Below are the code and all the weights of a small trained network. Each question names an input and a target symbol and asks about switching units off, where a switched-off unit gives its printed mean instead of its output.

import numpy as np


def w(rows, s, z=0):
    codes = np.array(rows[::2]) - 128.0
    scale = np.full(codes.shape[1], s)
    scale[-1] = z or s
    return codes * scale


def norm(h):
    return h / np.sqrt((h * h).mean(-1, keepdims=True) + 1e-5)


def f(y):
    return np.maximum(y, 0)


def softmax(a):
    e = np.exp(a - a.max(-1, keepdims=True))
    return e / e.sum(-1, keepdims=True)


def log_softmax(a):
    a = a - a.max(-1, keepdims=True)
    return a - np.log(np.exp(a).sum(-1, keepdims=True))


def net(x, mask):
    ids = ['αγδζηθλμξπσφ'.index(c) for c in x.split()]
    T = len(ids)
    res = E[ids] + P[:T]
    u = 0
    for l in range(2):
        r = norm(res)
        for j in range(2):
            rows = slice(2 * j, 2 * j + 2)
            q, k, v = (r @ M[l][rows].T for M in (Q, K, V))
            z = softmax(np.where(np.tri(T) > 0, q @ k.T / 2**0.5, -1e9)) @ v
            o = O[l][rows]
            res = res + np.where(mask[u + j], z, o[:, -1]) @ o[:, :-1]
        u += 2
        y = f(norm(res) @ A[l][:, :-1].T + A[l][:, -1])
        res = res + np.where(mask[u : u + 4], y, B[l][:, -1]) @ B[l][:, :-1]
        u += 4
    return log_softmax(norm(res)[-1] @ U[:, :-1].T + U[:, -1])


Q, K, V, O, A, B = {}, {}, {}, {}, {}, {}
E = w([
[107,156,98],'α',
[110,137,151],'γ',
[156,252,149],'δ',
[91,90,165],'ζ',
[124,98,203],'η',
[137,104,152],'θ',
[106,118,171],'λ',
[93,101,130],'μ',
[153,144,125],'ξ',
[141,81,113],'π',
[88,115,116],'σ',
[128,149,234],'φ',
],0.035)
P = w([
[118,253,216],'0',
[119,204,194],'1',
[99,192,195],'2',
[77,175,187],'3',
[70,161,189],'4',
[57,154,172],'5',
[44,155,171],'6',
[38,161,191],'7',
[32,144,179],'8',
[22,130,172],'9',
[14,134,185],'10',
[6,130,187],'11',
[1,117,182],'12',
],0.0049)
Q[0] = w([
[123,105,190],'L0H1',
[254,167,133],'L0H1',
[174,153,100],'L0H2',
[106,105,153],'L0H2',
],0.022)
K[0] = w([
[131,17,42],'L0H1',
[50,236,147],'L0H1',
[31,216,212],'L0H2',
[130,2,197],'L0H2',
],0.0072)
V[0] = w([
[141,156,207],'L0H1',
[106,160,104],'L0H1',
[192,147,127],'L0H2',
[68,253,131],'L0H2',
],0.0078)
O[0] = w([
[198,115,253,227],'L0H1',
[175,111,47,68],'L0H1',
[89,146,26,5],'L0H2',
[160,33,89,107],'L0H2',
],0.0053,0.0023)
A[0] = w([
[207,143,50,2],'L0N1',
[99,180,46,56],'L0N2',
[224,240,99,133],'L0N3',
[138,254,108,125],'L0N4',
],0.0082,0.0034)
B[0] = w([
[200,114,108,143],'L0N1',
[101,53,118,181],'L0N2',
[203,254,208,231],'L0N3',
[37,129,50,251],'L0N4',
],0.015,0.0021)
Q[1] = w([
[127,80,200],'L1H1',
[251,178,64],'L1H1',
[92,61,81],'L1H2',
[184,78,192],'L1H2',
],0.014)
K[1] = w([
[144,88,97],'L1H1',
[67,247,140],'L1H1',
[132,102,66],'L1H2',
[30,141,133],'L1H2',
],0.015)
V[1] = w([
[136,29,130],'L1H1',
[243,2,132],'L1H1',
[228,1,71],'L1H2',
[127,77,207],'L1H2',
],0.0081)
O[1] = w([
[198,13,165,194],'L1H1',
[121,2,161,151],'L1H1',
[165,37,251,1],'L1H2',
[107,90,36,220],'L1H2',
],0.0059,0.006)
A[1] = w([
[72,88,98,87],'L1N1',
[70,166,153,138],'L1N2',
[252,88,165,47],'L1N3',
[117,108,163,250],'L1N4',
],0.018,0.0025)
B[1] = w([
[178,68,220,233],'L1N1',
[209,95,55,255],'L1N2',
[88,247,126,151],'L1N3',
[56,60,86,236],'L1N4',
],0.012,0.0082)
U = w([
[64,137,14,164],'α',
[202,98,67,93],'γ',
[102,156,117,254],'δ',
[107,114,149,197],'ζ',
[46,139,165,82],'η',
[6,149,113,129],'θ',
[96,95,61,139],'λ',
[184,98,165,101],'μ',
[185,141,149,220],'ξ',
[99,126,158,53],'π',
[248,82,166,74],'σ',
[149,137,227,93],'φ',
],0.022,0.0049)

Each question gives the input, a string of symbols that net reads in full, and the target symbol t.
The units are the heads (2 rows each of Q, K, V and O) and the neurons (one row each of A and B). Each row of codes is followed by its name. A weight is (code - 128) times the scale printed after its matrix; where a second scale follows, it is the last column's (O, A, B and U).
mask holds one flag per unit, layer by layer, with each layer's heads first. A switched-off unit (its flag False) gives its mean, the last column of its rows in O or B, instead of its output. The means were averaged over made-up inputs and are rounded, as every weight is.
A unit's drop is (log p(t) with every unit on - log p(t) with that unit switched off) / (log p(t) with every unit on - log p(t) with every unit switched off).
unit that matters most: the unit with the biggest drop
top k neurons: the k neurons with the biggest drops, biggest first
which heads matter: for each layer, one digit per head in row order, 1 if its drop is at least 0.15 and else 0, layers parted by /
drop when u is switched off: that unit's drop, to one decimal
input θ α θ, target α: top 2 neurons -> [L1N1 L0N4]
input δ γ μ λ, target λ: which heads matter -> 01 / 00
input δ θ α δ μ α α θ, target α: which heads matter -> 01 / 10
input π α φ ζ ξ λ σ μ, target α: top 2 neurons -> [L0N3 L0N2]
input π μ η, target α: unit that matters most -> L1N1
input π θ μ, target α: top 3 neurons -> [L0N2 L1N2 L0N3]
input π μ γ, target α: which heads matter -> 11 / 00
input π λ λ δ σ ξ λ λ θ ζ, target α: top 3 neurons -> [L1N2 L0N2 L0N3]
input μ δ λ λ γ α λ γ α, target λ: top 4 neurons -> [L0N2 L0N4 L1N1 L0N3]
input η θ θ θ δ α λ δ α, target λ: top 4 neurons -> [L1N1 L0N4 L0N3 L0N2]
input δ σ λ λ α θ σ δ μ α φ σ γ, target γ: top 3 neurons -> [L1N2 L0N2 L0N3]
input δ θ σ, target σ: top 2 neurons -> [L1N1 L0N3]
input π λ ξ θ φ φ μ η α λ η, target α: top 3 neurons -> [L1N1 L1N2 L0N2]
input α γ λ λ σ γ λ γ σ γ, target σ: unit that matters most -> L0H2
input γ ζ γ λ, target λ: drop when L0H2 is switched off -> 0.1
input π α θ ζ σ θ σ ζ, target α: drop when L1H2 is switched off -> 0.2
input π γ ξ α σ λ, target α: drop when L0H2 is switched off -> 0.8
input π σ σ δ λ δ σ α φ γ λ γ, target α: drop when L0H1 is switched off -> 0.1
